Moves between items:
from | α ω λ κ φ
ch | jh jf zf zq bp
pg | bl zh rr gl bf
zc | fl mr hp lh bm
sr | zj lh nt ng pp
jz | rt bb mj jd mm
mr | cd bn zq bm jh
lc | nt fl pp zj zc
zg | bg mp dd gs dm
ng | sr pp lc mp jj
fj | ld qn tj sf lf
rt | dq gl sl jz bb
qr | dm lc ng dd zj
qc | gq mj jz hd dq
fl | hs cd cl zc mr
dn | qf jz qc dz jd
md | tj ff lf ld cr
pc | sf nb ld pz tj
sf | fj lf md pc nb
nb | lf jb cr tj zb
cf | fm dd zg zn gg
sl | mm tp gl mj bl
qn | cr cq zb lf cg
gh | lq fj pz gp sf
cd | rf zf ch mr bn
cg | cq zn sc jb zt
sc | ns gs zn cc fm
qf | hd rt gq dn jz
lh | zc bm hs pp cl
ff | zb sc cg cr cc
bl | tp gp gn pg zh
ct | bp dz fr zf zs
hd | qc dq jd qf rt
dz | dn jd hd zs gq
hs | hp rf bm fl cd
zj | lc zc jj sr lh
dm | mp nt sr qr lc
fm | gs qr bg cf dd
rf | zq ct jh cd zf
bg | gg ng qr zg mp
pz | pc tj fj tn md
mm | bb rr pg sl tp
bp | jf dn ht ct dz
cq | cc cf ns cg zn
fr | ht hd dz jf qf
mp | ng jj zj dm nt
bn | zf ht bp jh fr
jd | jz mm dq gq sl
zs | dz gq qf ht qc
cr | ff cc jb qn cq
rr | gn lq zh tp gh
tp | rr gh bf bl gp
hp | cl zq mr hs rf
dq | mj pg mm rt gl
bm | mr jh rf cl ch
bb | gl gn bl mm rr
ld | md cr nb fj qn
jb | cg zt cc zb ns
gs | zg dm gg fm qr
zq | ch bp bn rf ct
zh | gp pc lq bf pz
lq | tn ld pc gh fj
zb | jb ns cq ff sc
nt | jj hs lh lc fl
dd | qr zj mp gg sr
zn | cf gg gs zt bg
ns | zt zg cf sc gs
jj | pp hp zc nt hs
ht | zs qc dn fr hd
gn | bf tn gp rr lq
tj | nb zb qn md ff
mj | sl bl bb dq pg
cc | sc fm zt cq cf
pp | lh cl fl jj hp
jf | fr qf zs bp dn
gq | jd sl rt qc mj
jh | bn fr ct ch jf
lf | qn cg ff nb jb
gg | dd sr dm bg ng
gl | pg bf tp bb gn
gp | gh sf tn zh pc
tn | pz md sf lq ld
cl | bm ch cd hp zq
bf | zh pz gh gn tn
zt | zn bg fm ns zg
zf | ct zs jf bn ht

The rows follow the links: the fewer symbols apart two items are, the more alike their rows tend to be.

Each row is also shifted at random along 6 hidden directions that mean nothing.

Each row, then its item:
34 -42 8 52 31 -20 -4 -39 -44 41 1 28 -20 -3 11 9 -9 -33 -15 -27 4 -42 39 0 -24 8 8 -5 -31 5 -8 55 -1 -28 -32 36
item: zg
76 -8 22 6 12 -4 -8 17 15 -42 -7 32 10 14 -57 -1 -9 -17 14 9 4 -14 28 -11 30 -21 10 -14 -50 15 2 -5 21 -56 -5 -20
item: zb
4 -14 -1 16 -12 -13 -18 -43 -24 71 42 -3 -59 6 91 7 -46 -45 -2 21 -84 -23 24 37 -20 -5 5 21 41 40 38 -13 29 33 -57 -18
item: mj
50 58 -32 -70 -26 52 26 57 4 -23 9 -27 21 82 6 60 6 5 7 0 41 18 -19 7 -13 44 -2 -40 -6 -14 -22 -62 -11 23 14 8
item: pz
-30 -29 1 14 13 -37 27 23 -10 -31 -23 15 -7 -8 -36 -1 -1 34 -22 -30 -5 -3 -21 13 41 -55 9 -20 11 29 15 -5 22 -40 38 22
item: lf
29 -5 -13 9 29 9 31 -11 -33 11 -3 15 -14 12 25 19 2 -44 -30 -15 43 -13 26 -5 -18 17 -24 8 -53 -7 -10 2 20 -15 -18 0
item: fm
-37 -20 20 26 -17 16 -20 2 3 16 7 7 -79 -18 27 -7 -40 -37 -3 64 -36 9 31 -18 -19 -51 -7 -1 -7 6 9 86 -18 23 -93 -43
item: dn
21 15 -51 37 -17 -31 -4 -5 -36 41 -38 -26 13 -14 -7 0 7 21 -67 4 38 -81 23 56 -33 6 28 -33 -4 -75 52 30 -65 31 -15 6
item: rf
-48 36 7 -8 -8 37 18 7 34 -2 26 -21 2 39 19 -24 -7 12 20 32 -1 34 -18 -29 -1 -23 -53 12 44 18 -39 37 14 -11 -3 -39
item: jd
9 29 -30 -49 21 5 18 21 -43 -17 109 25 -50 56 28 18 -10 -49 24 -10 6 45 27 -21 16 37 8 -26 26 26 19 11 36 26 -78 -36
item: cg
14 -41 3 -19 -20 9 -4 10 24 3 -21 -2 29 23 -20 -5 -12 3 -10 -7 26 -20 -29 16 -31 -38 -14 -23 41 29 -26 80 -47 26 4 35
item: tp
39 30 -23 12 1 -1 -24 -9 -10 0 -23 -6 8 -12 -8 -7 1 14 -7 24 30 -35 2 11 -6 12 31 -17 -32 -63 9 26 -47 27 -15 -13
item: mr
25 46 9 -19 -12 47 16 -34 28 -11 -25 -14 20 -35 0 2 13 2 -2 -19 5 28 -20 2 18 21 -6 31 -94 -54 3 -71 31 8 47 -28
item: lh
-108 -26 41 53 -43 -7 -31 -27 20 -11 14 -11 -51 -43 4 -36 21 -21 46 32 10 24 23 -1 37 -97 25 -28 15 14 -25 101 -7 -22 -24 -41
item: zf
-50 30 -19 -21 -20 27 21 -48 -26 20 56 -5 -45 -20 66 1 -3 -39 -13 -47 -16 24 4 10 -1 12 -6 -9 -34 -37 32 15 26 62 -33 -7
item: jj
-47 14 15 22 -25 32 15 -14 49 5 -25 -19 11 20 6 -7 -26 -6 -13 45 -3 -5 -14 13 -7 -47 -42 2 3 7 -23 23 13 -33 1 -38
item: jz
40 32 -3 -1 25 -6 -35 -25 -30 13 28 11 -33 -33 38 -14 6 12 44 11 -42 16 -6 -17 29 39 47 19 -13 -29 10 -2 -4 42 -27 -12
item: cl
45 52 -24 -77 3 17 10 61 -16 -28 38 -14 -1 54 38 41 17 23 44 -5 -9 37 -23 -28 13 57 3 -1 25 11 -16 -106 18 26 22 12
item: pc
1 16 7 -30 -34 27 27 21 40 -10 -16 -15 35 36 -20 24 25 14 -4 -5 19 18 -49 37 -1 -20 -15 -37 9 22 -19 5 -19 -15 17 27
item: gp
29 -9 27 1 12 4 -43 30 -4 10 20 -10 -19 -4 -12 -20 1 24 53 39 -24 42 37 -68 -4 11 10 42 29 7 -28 25 -16 17 -19 -28
item: zs
7 15 41 16 20 5 -44 -41 22 -27 -7 24 -22 -68 14 -28 10 7 66 31 -45 36 -28 -27 62 -6 36 29 -52 -15 -15 -9 15 0 3 -26
item: hp
-8 21 6 -43 -5 -10 22 7 0 18 43 0 -22 1 47 0 41 17 20 -22 -64 47 -49 15 23 5 -8 10 63 64 12 -41 21 18 -12 40
item: zh
-65 -58 -1 27 0 -57 12 28 -12 -28 -57 15 0 -32 -23 14 -4 44 -28 -21 -20 -26 -30 25 35 -54 9 -22 20 27 16 -30 6 -25 46 44
item: md
28 3 -29 -52 -18 39 13 11 24 17 -17 -23 14 43 9 20 -42 -25 -39 12 33 -7 -23 29 -50 9 -12 1 21 -2 2 -21 -22 43 18 -17
item: gl

In each set, the symbols that take the first to the second take the third to the fourth, perhaps in another order. Give the fourth.
Answers are names.
A -34 -33 12 -16 -27 32 -12 -20 49 -7 -23 9 -29 -5 23 2 -55 -60 -7 39 -2 -3 -28 28 -17 -55 -9 -10 0 29 -11 30 -11 22 -10 -28
B 14 47 -1 -48 -28 25 16 9 2 5 45 0 -58 17 74 38 7 -37 22 10 -59 36 -19 23 14 7 7 -20 -4 36 21 -65 26 21 -49 4
C -24 -31 30 47 -19 3 -32 -62 0 9 -15 11 -1 -38 -3 -1 -4 3 21 -16 -13 -1 0 15 26 -26 30 -17 -49 -27 -8 78 -2 11 -12 9
D ch

A -7 30 24 -6 -32 49 5 3 43 -6 -24 -22 -67 -37 11 4 -19 -58 -10 73 -7 51 23 -1 -3 -33 9 31 -82 -24 18 -62 7 -9 -19 -98
B -21 -14 5 -10 -50 41 40 0 71 -12 -81 -8 20 -4 -34 20 -14 -29 -73 15 43 -21 -57 75 -25 -77 -31 -48 -46 1 6 30 -39 -15 9 7
C 20 -39 -2 -12 -12 -6 1 0 31 17 -63 -4 33 -12 -17 2 -21 1 -48 2 1 -36 -29 44 -35 -24 -15 7 16 18 15 -10 -31 18 31 27
D zb

A 71 -20 57 34 -2 12 -64 -49 9 -11 -14 22 18 -37 -7 -19 8 10 73 -10 -26 -7 25 -35 35 -13 24 14 -71 -23 -38 57 4 2 3 8
B -24 -15 12 26 -28 6 -15 10 7 21 -23 -38 10 1 -49 2 8 20 -1 27 31 20 32 3 -13 -16 27 8 11 -21 -10 22 -25 -11 19 -34
C 45 -20 33 20 9 -11 -20 4 33 -59 -38 52 11 -30 -41 11 -13 -50 5 36 -5 -19 31 1 31 -19 -8 7 -87 16 18 -50 34 -55 -23 -35
D ng

A 66 -3 -12 10 -10 -1 -16 -18 -22 73 16 -26 15 53 36 12 -31 5 -12 10 -34 -49 37 19 -44 21 -6 18 45 6 11 4 0 19 -17 0
B -67 -5 10 9 -34 28 18 -43 64 8 -49 -9 -25 -21 33 13 -56 -62 -43 56 -25 -2 -38 66 -10 -50 -12 11 -26 20 23 -58 27 -16 5 -59
C -3 -21 20 -26 -5 11 0 -3 70 -24 -64 1 15 -42 -2 -15 -23 -15 -11 31 -19 9 -55 18 -2 -31 -24 42 -9 36 0 -76 5 1 51 -10
D tp

A 29 17 -12 14 7 -10 -43 -13 -24 0 12 5 -15 -13 10 -21 6 12 30 20 10 -23 7 -11 8 7 39 -19 1 -42 -2 67 -44 35 -35 -5
B -78 -41 -1 39 -14 -44 -12 21 -16 33 -9 -50 72 20 -92 -11 46 100 8 -22 56 19 12 -1 -3 6 34 0 111 -4 -26 64 -40 -14 70 20
C 35 22 -10 13 16 -27 7 4 -36 69 20 -13 -40 -18 66 -14 -4 24 -30 21 -97 -16 27 -4 -25 25 -29 68 37 10 59 -59 19 29 -50 -5
D bb

A 36 30 -31 26 -4 -52 -1 0 -36 45 -22 -34 13 -43 12 -22 41 41 -45 -5 -5 -49 32 36 -11 21 15 24 13 -47 56 -68 -20 17 21 3
B -31 -12 11 10 -11 12 -19 -10 16 18 27 -20 41 66 -1 -11 -19 25 40 13 10 -3 -3 -15 -11 -12 -13 -5 83 34 -59 84 -5 -5 12 0
C 39 17 27 -36 -29 41 17 3 58 -18 -28 4 -8 -6 10 0 10 -28 -5 17 -13 13 -38 22 2 -50 -27 -11 -39 28 -11 -8 -5 -8 -11 2
D jb

A -6 -4 -9 -29 -7 -1 8 39 -12 -42 -7 13 -48 5 32 24 -18 -10 9 3 -14 2 -12 -5 24 -33 5 -23 -14 18 2 -42 16 11 2 3
B 27 -14 6 -3 14 -2 -8 26 9 -52 15 30 38 43 -68 9 -1 -11 27 3 49 1 22 -19 20 7 0 -28 -9 15 -19 35 7 -40 -11 -17
C -17 -15 19 10 -32 49 -15 30 44 -20 -43 -29 26 28 -83 7 -17 3 6 52 76 27 20 -26 -27 -35 3 -16 -21 -36 -51 80 -51 -17 14 -54
D rt

A 19 -75 37 7 -9 -14 -58 -24 17 7 -5 28 -26 -24 33 -21 -36 -32 38 23 -51 -24 0 -2 -6 -52 5 8 32 59 -14 68 -18 29 -30 21
B -11 -24 15 -6 -27 -3 -33 24 -1 -26 14 14 -4 37 9 35 0 3 55 4 -11 -3 -3 -2 18 -23 21 -59 28 35 -36 49 -14 3 -27 40
C 74 56 -17 -2 -20 12 -26 -17 -25 12 30 -2 -91 -40 88 -28 -1 -62 5 40 -25 -35 55 3 -5 -21 20 -5 -60 -49 45 -5 -13 46 -84 -52
D dz

A -12 39 17 -11 26 12 -20 -23 21 -33 -3 5 11 -42 -6 -21 24 38 58 16 -11 58 -55 -29 58 25 29 34 -21 -22 -23 -38 17 2 40 -21
B 6 -9 27 19 -14 27 -14 18 40 -5 -51 -6 -24 -31 -24 -1 -26 -14 -10 71 -8 12 20 -20 -18 -37 -14 25 -49 -19 2 1 -20 -11 -24 -56
C 25 12 -25 13 -19 -1 18 -44 -35 52 -17 -17 16 -24 18 21 1 5 -62 -55 -16 -34 20 51 -25 39 5 6 -57 -62 58 -37 5 44 8 17
D bp

A 51 -26 72 27 4 4 -68 -16 60 -20 -15 8 52 10 -13 -41 -5 30 94 44 -40 -13 12 -53 23 -32 -19 48 29 51 -79 22 21 -47 39 -7
B 3 -35 13 -27 -11 17 -23 -12 24 0 0 11 -28 -2 33 -12 -38 -42 16 21 -18 1 -19 4 -15 -37 -9 0 27 41 -11 36 -15 40 -19 -3
C -39 23 2 11 -1 -42 -17 -4 -19 9 29 -22 -19 -48 26 -47 55 38 32 0 -21 17 13 -13 35 -9 15 29 55 1 10 -21 5 7 15 -12
D fr

A 63 13 6 1 47 14 19 -13 -12 6 2 12 4 6 5 -2 12 -19 6 -20 22 5 9 -34 -10 42 -10 34 -46 -2 -33 -38 29 -38 22 10
B -101 -5 24 -1 -5 2 -12 -51 -7 -18 66 17 -34 -50 49 -32 19 -10 54 -45 -44 52 -17 -29 44 -13 -7 6 7 10 -10 48 40 33 -12 9
C 12 -8 -16 -49 -25 35 18 12 9 11 24 -10 -12 47 21 1 -9 -19 -11 -13 27 7 -23 17 -34 -29 -18 -41 42 24 -14 86 -39 48 -32 21
D ld

A 32 15 7 1 -7 14 -9 -42 -18 19 12 -6 -1 -20 24 0 7 4 11 -36 -20 8 14 1 11 21 13 14 -54 -40 11 -4 17 38 3 1
B 48 59 -24 -19 -16 -5 14 12 -39 50 39 -52 -26 -1 38 -10 39 10 -9 -1 -2 14 50 4 -14 38 19 35 16 -34 36 -76 8 29 4 -39
C -46 -29 9 35 60 -47 2 -40 -55 43 57 31 -43 -27 38 -17 16 -3 23 -46 -49 20 -6 -22 11 41 21 25 51 49 -6 14 32 -24 -14 50
D zc

A -29 7 -21 -9 -24 27 16 -15 10 39 10 -33 15 62 19 19 -40 -11 -23 15 18 -10 -9 36 -38 2 -11 -10 54 7 -8 20 -2 13 5 -23
B 14 -7 1 -26 -5 -19 -29 30 -38 -11 49 16 -31 32 55 32 4 7 64 -5 -51 11 3 -21 24 11 26 -25 45 42 -12 -13 6 31 -32 39
C 64 46 0 -25 17 21 8 42 13 13 -10 -21 -3 -1 10 -14 -1 27 -10 48 -31 24 14 -47 -24 32 -42 73 -7 -19 13 -77 2 12 -7 -39
D gn

A 56 15 54 -32 -26 40 -29 22 60 -53 5 13 23 30 -9 3 28 3 87 20 -7 28 -21 -33 32 -31 -9 -24 -14 41 -71 27 -6 -29 4 20
B 92 26 -44 -26 15 -22 39 7 -90 52 80 13 -106 25 71 23 -22 -42 -46 -36 -68 -15 51 31 1 20 27 -9 -6 13 97 -56 44 34 -79 -10
C 61 -16 10 -15 -16 10 -27 40 -4 -47 -20 18 -26 19 22 31 -25 -21 32 16 -5 -29 20 -20 13 -37 11 -35 -42 3 -21 -6 -8 7 -13 13
D cc

A 6 -20 -43 0 -3 -16 11 12 -49 10 40 23 -6 60 -16 45 -26 -44 -41 -15 45 -32 49 32 -23 24 9 -61 1 -4 40 61 -7 18 -80 -9
B 63 40 -4 -13 -12 62 -12 -25 4 -4 -3 -13 9 25 -11 16 -14 -8 19 8 51 9 2 -6 -1 17 30 -28 -77 -75 -26 54 -23 30 -9 -33
C -24 40 2 -2 6 9 -24 1 29 -52 -11 1 3 -41 -7 -42 25 17 41 38 29 15 -32 -26 39 -15 11 -3 -12 -33 -28 15 -23 0 14 -33
D bb

A -90 -14 -13 37 -6 -2 -10 -49 -16 17 -4 4 -12 -20 -12 9 -10 13 -6 -3 18 10 -39 37 21 -11 50 -45 3 -36 7 96 -30 26 -19 0
B -31 10 5 3 -38 35 2 5 5 23 7 -35 -47 4 -5 6 -7 -27 -6 36 28 40 32 3 -15 -25 22 -4 -12 -23 2 25 -15 9 -20 -67
C 38 1 -5 -25 24 7 6 40 14 -63 -13 22 66 39 -56 16 13 -7 8 5 79 2 20 -34 6 35 -34 2 -33 -3 -33 -17 10 -26 16 -20
D mp

A 64 27 -2 -10 -4 41 -12 30 -7 20 25 -14 -26 45 25 -9 -24 -8 5 45 -2 -8 45 -50 -43 -4 -39 11 -2 -23 -17 69 -26 31 -67 -34
B 33 -11 6 -41 -3 9 8 10 41 -1 -42 -1 10 -23 12 -8 -14 -9 -22 14 -18 3 -42 19 -17 -11 -22 34 5 29 13 -64 -7 21 32 2
C -26 34 -15 0 3 17 -18 -20 -2 -16 13 2 -21 -16 10 -11 0 2 22 25 21 18 -28 -4 25 2 37 -25 -11 -40 -8 49 -27 29 -24 -28
D ht

A 66 -18 5 27 -51 -13 -15 -7 3 31 -63 10 -22 -15 28 66 -22 -40 -53 21 -61 -74 21 88 -18 -24 26 -37 -77 -1 63 -68 -10 -7 -49 30
B 101 -15 14 -16 25 -25 -19 46 -34 -32 19 20 -19 18 3 -12 3 33 49 -22 -29 -11 26 -54 37 -24 10 6 4 31 -19 -7 20 -10 17 24
C 14 -8 -29 -21 27 -6 20 33 -20 -32 1 15 57 48 -36 27 12 -2 -18 -16 84 -8 24 -14 -17 46 -34 -7 -9 -9 -16 0 3 -3 3 -2
D gg

